What each symbol does to the items:
j314 ~ j26
j314 % j889
j314 $ j765
j314 ^ j955
j314 @ j829
j314 + j358
j905 ~ j729
j905 % j884
j905 $ j208
j905 ^ j808
j905 @ j716
j905 + j396
j895 ~ j769
j895 % j28
j895 $ j331
j895 ^ j127
j895 @ j522
j895 + j334
j28 ~ j426
j28 % j895
j28 $ j808
j28 ^ j208
j28 @ j347
j28 + j474
j889 ~ j396
j889 % j314
j889 $ j943
j889 ^ j388
j889 @ j203
j889 + j729
j830 ~ j947
j830 % j673
j830 $ j891
j830 ^ j646
j830 @ j938
j830 + j90
j26 ~ j314
j26 % j396
j26 $ j458
j26 ^ j996
j26 @ j461
j26 + j884
j989 ~ j127
j989 % j948
j989 $ j358
j989 ^ j769
j989 @ j55
j989 + j765
j208 ~ j948
j208 % j127
j208 $ j905
j208 ^ j28
j208 @ j644
j208 + j722
j936 ~ j90
j936 % j46
j936 $ j789
j936 ^ j757
j936 @ j841
j936 + j947
j769 ~ j895
j769 % j426
j769 $ j541
j769 ^ j989
j769 @ j352
j769 + j438
j891 ~ j333
j891 % j270
j891 $ j830
j891 ^ j70
j891 @ j474
j891 + j347
j396 ~ j889
j396 % j26
j396 $ j722
j396 ^ j938
j396 @ j646
j396 + j905
j522 ~ j352
j522 % j347
j522 $ j516
j522 ^ j993
j522 @ j895
j522 + j270
j358 ~ j884
j358 % j729
j358 $ j989
j358 ^ j541
j358 @ j685
j358 + j314
j474 ~ j104
j474 % j334
j474 $ j938
j474 ^ j722
j474 @ j891
j474 + j28
j334 ~ j438
j334 % j474
j334 $ j996
j334 ^ j458
j334 @ j270
j334 + j895
j458 ~ j765
j458 % j722
j458 $ j26
j458 ^ j334
j458 @ j686
j458 + j127
j55 ~ j993
j55 % j987
j55 $ j685
j55 ^ j352
j55 @ j989
j55 + j84
j685 ~ j916
j685 % j757
j685 $ j55
j685 ^ j46
j685 @ j358
j685 + j829
j104 ~ j474
j104 % j438
j104 $ j388
j104 ^ j943
j104 @ j333
j104 + j426
j127 ~ j989
j127 % j208
j127 $ j884
j127 ^ j895
j127 @ j993
j127 + j458
j943 ~ j722
j943 % j765
j943 $ j889
j943 ^ j104
j943 @ j909
j943 + j948
j362 ~ j270
j362 % j333
j362 $ j652
j362 ^ j84
j362 @ j438
j362 + j352
j652 ~ j673
j652 % j947
j652 $ j362
j652 ^ j829
j652 @ j955
j652 + j46
j955 ~ j996
j955 % j388
j955 $ j438
j955 ^ j314
j955 @ j652
j955 + j541
j84 ~ j686
j84 % j909
j84 $ j829
j84 ^ j362
j84 @ j765
j84 + j55
j947 ~ j830
j947 % j652
j947 $ j333
j947 ^ j203
j947 @ j388
j947 + j936
j686 ~ j84
j686 % j70
j686 $ j461
j686 ^ j270
j686 @ j458
j686 + j993
j757 ~ j716
j757 % j685
j757 $ j987
j757 ^ j936
j757 @ j729
j757 + j203
j948 ~ j208
j948 % j989
j948 $ j729
j948 ^ j426
j948 @ j987
j948 + j943
j884 ~ j358
j884 % j905
j884 $ j127
j884 ^ j331
j884 @ j916
j884 + j26
j646 ~ j203
j646 % j461
j646 $ j70
j646 ^ j830
j646 @ j396
j646 + j716
j993 ~ j55
j993 % j644
j993 $ j916
j993 ^ j522
j993 @ j127
j993 + j686
j765 ~ j458
j765 % j943
j765 $ j314
j765 ^ j438
j765 @ j84
j765 + j989
j352 ~ j522
j352 % j789
j352 $ j46
j352 ^ j55
j352 @ j769
j352 + j362
j729 ~ j905
j729 % j358
j729 $ j948
j729 ^ j841
j729 @ j757
j729 + j889
j438 ~ j334
j438 % j104
j438 $ j955
j438 ^ j765
j438 @ j362
j438 + j769
j461 ~ j829
j461 % j646
j461 $ j686
j461 ^ j673
j461 @ j26
j461 + j916
j46 ~ j516
j46 % j936
j46 $ j352
j46 ^ j685
j46 @ j541
j46 + j652
j808 ~ j841
j808 % j331
j808 $ j28
j808 ^ j905
j808 @ j90
j808 + j938
j789 ~ j347
j789 % j352
j789 $ j936
j789 ^ j987
j789 @ j426
j789 + j333
j996 ~ j955
j996 % j938
j996 $ j334
j996 ^ j26
j996 @ j673
j996 + j331
j270 ~ j362
j270 % j891
j270 $ j673
j270 ^ j686
j270 @ j334
j270 + j522
j673 ~ j652
j673 % j830
j673 $ j270
j673 ^ j461
j673 @ j996
j673 + j516
j987 ~ j644
j987 % j55
j987 $ j757
j987 ^ j789
j987 @ j948
j987 + j909
j70 ~ j909
j70 % j686
j70 $ j646
j70 ^ j891
j70 @ j722
j70 + j644
j347 ~ j789
j347 % j522
j347 $ j90
j347 ^ j644
j347 @ j28
j347 + j891
j203 ~ j646
j203 % j829
j203 $ j909
j203 ^ j947
j203 @ j889
j203 + j757
j841 ~ j808
j841 % j541
j841 $ j426
j841 ^ j729
j841 @ j936
j841 + j388
j333 ~ j891
j333 % j362
j333 $ j947
j333 ^ j909
j333 @ j104
j333 + j789
j644 ~ j987
j644 % j993
j644 $ j716
j644 ^ j347
j644 @ j208
j644 + j70
j516 ~ j46
j516 % j90
j516 $ j522
j516 ^ j916
j516 @ j331
j516 + j673
j331 ~ j541
j331 % j808
j331 $ j895
j331 ^ j884
j331 @ j516
j331 + j996
j388 ~ j938
j388 % j955
j388 $ j104
j388 ^ j889
j388 @ j947
j388 + j841
j716 ~ j757
j716 % j916
j716 $ j644
j716 ^ j90
j716 @ j905
j716 + j646
j541 ~ j331
j541 % j841
j541 $ j769
j541 ^ j358
j541 @ j46
j541 + j955
j722 ~ j943
j722 % j458
j722 $ j396
j722 ^ j474
j722 @ j70
j722 + j208
j938 ~ j388
j938 % j996
j938 $ j474
j938 ^ j396
j938 @ j830
j938 + j808
j426 ~ j28
j426 % j769
j426 $ j841
j426 ^ j948
j426 @ j789
j426 + j104
j916 ~ j685
j916 % j716
j916 $ j993
j916 ^ j516
j916 @ j884
j916 + j461
j90 ~ j936
j90 % j516
j90 $ j347
j90 ^ j716
j90 @ j808
j90 + j830
j829 ~ j461
j829 % j203
j829 $ j84
j829 ^ j652
j829 @ j314
j829 + j685
j909 ~ j70
j909 % j84
j909 $ j203
j909 ^ j333
j909 @ j943
j909 + j987

In the rows, 570 means zero.

The rows follow the links: the fewer symbols apart two items are, the more alike their rows tend to be.

Each row is also shifted at random along 7 hidden directions that mean nothing.

Some items, each with a row of numbers:
j948	[481,547,489,516,535,536,592,641,625,493,528,509,623,587,591,514,591,671,602,583,600,560,615,619,521,576,575,534,663,567,553,570,645,619,630,520,523,584,545,555,544,619,579,526,531,593,591,606,487,519,617,573,667,586,649,561,439,611,583]
j830	[582,624,599,595,529,764,719,583,487,455,581,658,617,658,604,639,747,569,460,587,512,675,545,480,732,312,608,568,671,530,619,574,401,546,453,759,660,626,687,582,679,545,581,494,552,525,630,524,550,507,750,503,403,519,590,701,595,505,594]
j331	[559,654,574,553,505,636,666,602,515,405,621,506,697,671,597,536,695,554,495,585,657,581,586,648,735,376,570,479,636,501,580,717,520,578,522,616,580,536,617,609,486,655,530,480,663,560,631,617,599,520,666,579,391,573,514,566,560,532,604]
j916	[705,582,567,613,547,536,558,505,508,623,606,503,574,605,513,516,624,502,407,521,661,590,558,486,754,764,578,584,548,562,550,523,567,722,499,590,508,627,559,639,593,578,407,651,516,587,579,547,802,560,559,564,572,450,371,645,541,574,588]
j84	[412,586,611,613,555,601,623,661,567,579,617,467,578,617,567,530,568,586,457,605,482,582,567,510,639,563,577,588,644,437,523,576,379,632,541,541,535,626,600,551,598,574,515,635,551,586,593,615,504,444,537,562,501,498,634,671,580,577,599]
j104	[587,543,573,594,604,561,606,573,544,669,517,662,570,540,490,671,565,609,708,534,530,569,617,544,562,537,587,590,483,602,576,535,594,483,577,616,562,604,609,563,584,497,664,554,620,545,540,595,537,566,562,530,518,645,578,569,623,568,512]
j522	[144,534,662,568,560,552,436,485,499,570,520,688,496,572,569,537,630,446,677,541,607,619,608,691,636,530,425,513,519,717,587,607,640,565,545,601,585,518,588,530,522,507,664,510,674,554,531,607,669,602,595,597,514,594,551,597,561,576,559]
j516	[503,604,628,544,572,575,586,531,579,613,637,638,581,593,593,551,580,485,553,579,599,587,578,600,650,436,530,581,600,542,606,693,431,566,440,629,601,544,571,590,554,556,585,498,694,612,494,616,488,568,540,555,380,499,549,615,633,547,536]
j46	[718,556,594,564,600,598,513,504,618,427,548,519,531,591,555,537,493,541,520,632,559,645,544,511,510,629,616,518,567,607,534,491,672,643,603,517,596,508,514,628,545,629,449,537,407,632,666,587,745,569,592,578,610,510,519,472,596,532,664]
j943	[382,568,501,557,563,613,609,648,580,566,548,581,532,528,546,599,582,654,641,579,521,550,547,583,464,573,577,570,611,568,547,509,606,551,628,607,557,636,562,562,611,528,640,590,551,524,589,541,457,565,633,585,701,592,675,527,511,595,559]
j686	[572,573,577,618,584,654,569,658,554,412,544,596,555,659,702,474,515,534,521,595,432,520,627,471,537,493,521,496,602,446,582,592,466,577,515,542,593,469,760,504,609,499,468,627,530,571,672,534,703,583,646,573,546,499,631,659,699,576,580]
j884	[340,666,483,566,528,701,697,653,591,413,650,565,646,621,716,443,656,576,551,615,604,550,603,681,581,285,529,448,798,451,566,736,494,576,495,697,599,467,607,562,545,581,592,436,673,503,604,564,394,574,739,611,525,552,701,641,581,540,572]
j646	[467,554,533,521,614,496,533,560,600,698,609,718,529,501,718,598,499,504,639,559,520,495,498,598,423,518,566,690,580,548,584,597,511,518,503,600,631,496,591,482,649,516,677,611,619,540,416,488,408,663,466,552,613,538,706,581,695,572,471]
j333	[517,518,641,566,583,584,516,572,537,514,464,592,559,583,489,641,574,566,585,576,487,587,545,543,565,585,578,602,518,617,558,467,624,516,672,515,605,599,569,551,573,538,631,563,555,592,600,629,647,534,559,578,541,614,586,507,540,575,563]
j644	[507,576,544,509,533,590,570,645,580,586,591,689,552,584,621,536,646,554,642,552,529,549,586,669,550,390,506,569,689,599,600,631,496,584,498,662,568,572,588,498,630,531,682,515,662,528,501,583,377,568,642,550,620,534,736,662,528,613,508]
j909	[220,576,585,559,494,565,607,668,553,446,510,447,692,674,670,573,551,624,438,592,532,492,544,483,547,581,635,632,571,408,569,597,459,599,595,335,573,589,674,520,567,686,451,659,529,610,600,621,560,504,467,551,531,631,612,615,525,637,634]
j388	[411,562,527,573,588,584,533,511,588,521,482,675,549,522,521,664,585,575,672,526,566,570,554,594,510,520,608,556,485,691,550,484,766,478,644,635,628,567,525,596,584,532,661,514,561,557,581,535,723,663,655,570,564,682,475,451,602,509,498]
j26	[483,615,510,597,574,638,645,559,524,594,641,548,536,542,629,536,560,563,521,582,564,531,591,553,596,526,554,556,606,484,572,639,493,562,482,688,580,554,634,599,579,523,527,616,547,525,601,492,497,598,606,567,561,539,582,630,654,550,561]
j765	[1068,575,557,618,551,628,677,743,652,469,609,440,654,623,525,519,484,652,542,543,475,525,568,502,615,527,623,507,665,377,471,579,443,536,642,540,499,563,613,594,520,531,500,614,606,589,639,630,571,518,562,570,492,608,599,600,656,539,510]
j757	[619,598,529,513,537,532,605,618,672,475,613,666,635,642,594,529,546,597,577,541,522,576,554,539,548,520,631,576,659,554,549,540,562,595,500,562,529,570,577,536,666,591,542,508,603,623,513,580,603,586,578,538,570,526,587,600,602,581,514]
j474	[427,601,619,602,581,590,656,563,436,629,568,507,665,561,636,645,631,588,514,595,570,534,572,491,581,623,556,661,446,487,678,669,443,533,520,475,605,626,718,569,475,628,456,663,492,519,586,570,514,496,516,566,495,614,586,599,554,634,690]
j955	[441,569,578,565,602,621,604,593,632,561,578,588,579,548,513,590,548,571,628,537,548,563,543,620,576,404,612,558,581,534,519,607,554,451,596,663,608,528,562,584,523,529,694,505,702,587,550,606,539,581,580,567,430,642,544,497,694,504,490]

From each start, follow one symbol. Which item do you reach?
Answer with the item's name.
start [402,591,595,536,569,606,652,560,482,668,578,638,591,562,538,652,733,544,664,561,617,614,621,658,648,463,513,545,589,660,681,652,526,538,488,698,561,606,600,536,533,569,691,485,665,487,509,583,387,533,643,551,503,581,622,634,500,611,584]
%
j895
start [523,585,525,560,506,569,591,727,569,504,547,562,624,593,664,540,610,618,603,535,539,475,541,656,530,411,517,572,625,483,562,639,545,512,615,568,592,551,617,516,581,584,646,582,655,525,565,554,432,582,606,569,572,687,672,566,514,587,523]
@
j70
start [614,561,625,603,597,596,566,548,548,614,639,520,519,524,621,571,507,496,501,654,574,536,481,609,564,484,553,623,586,498,546,659,480,558,571,561,674,521,528,547,549,605,615,568,630,581,535,577,424,532,490,575,504,572,602,540,597,539,608]
@
j996
start [763,534,671,594,585,563,538,629,634,488,552,500,603,615,575,532,434,570,580,624,470,546,554,512,524,571,590,593,502,458,515,583,499,530,649,409,581,515,610,532,504,588,539,615,606,664,583,682,642,557,438,594,441,651,572,527,707,569,569]
+
j352
start [572,528,661,536,587,566,555,592,601,615,587,597,554,600,470,548,586,542,628,613,526,646,579,642,651,471,536,540,645,599,560,602,510,583,603,596,551,544,478,562,545,563,686,473,669,636,526,676,468,482,556,557,462,557,585,604,572,562,551]
%
j789
start [420,569,519,574,590,492,640,548,549,807,620,494,608,465,518,643,534,631,500,566,621,504,501,502,597,708,652,693,521,497,593,556,516,565,557,575,523,689,520,608,594,649,569,671,528,549,488,545,365,551,444,553,600,557,560,560,510,596,568]
@
j203
start [433,559,560,503,555,596,577,604,623,432,510,637,600,584,549,586,632,631,701,576,552,628,604,666,471,433,556,489,621,685,558,543,687,507,649,600,555,518,550,542,561,559,670,418,609,578,609,636,563,542,702,559,610,638,646,524,515,589,562]
^
j948
start [988,563,576,546,572,578,544,501,603,483,526,685,560,581,550,581,605,537,611,564,576,631,563,629,567,499,586,554,622,687,576,530,700,580,588,631,603,521,535,548,636,546,603,464,572,590,566,554,693,616,660,582,588,549,551,510,581,522,538]
$
j347
start [534,536,570,525,581,518,516,619,661,581,589,576,556,573,562,459,456,576,671,585,522,556,592,625,458,530,514,537,693,571,512,557,552,608,593,528,517,494,485,511,569,570,622,538,631,610,529,612,467,567,515,608,640,521,657,594,601,614,526]
+
j84
start [639,588,587,604,579,623,612,643,605,361,573,479,629,616,602,513,533,632,564,619,585,599,659,498,529,554,573,472,566,530,545,613,572,554,611,483,514,475,614,601,459,621,470,519,505,642,695,670,641,513,598,625,525,604,591,510,608,580,680]
%
j426
start [694,620,510,560,586,509,617,504,537,756,667,556,570,488,601,586,551,613,532,577,672,545,569,508,543,749,590,635,562,565,646,598,546,616,453,597,504,645,568,612,583,614,479,618,481,540,478,493,460,571,519,571,681,496,538,610,528,624,591]
~
j729
start [637,583,576,578,518,560,551,588,550,585,593,521,577,623,558,477,605,535,527,553,592,572,595,589,667,577,513,542,626,551,563,635,474,661,536,571,555,590,581,544,573,574,522,587,653,578,533,609,590,547,535,552,528,500,559,674,538,587,565]
@
j127
start [654,579,612,543,515,608,585,617,575,456,508,529,627,667,482,605,700,622,529,597,547,682,527,612,673,492,605,537,674,633,564,550,559,632,632,540,572,638,496,550,607,633,606,441,568,606,614,635,536,450,635,550,531,575,580,565,400,583,614]
%
j352
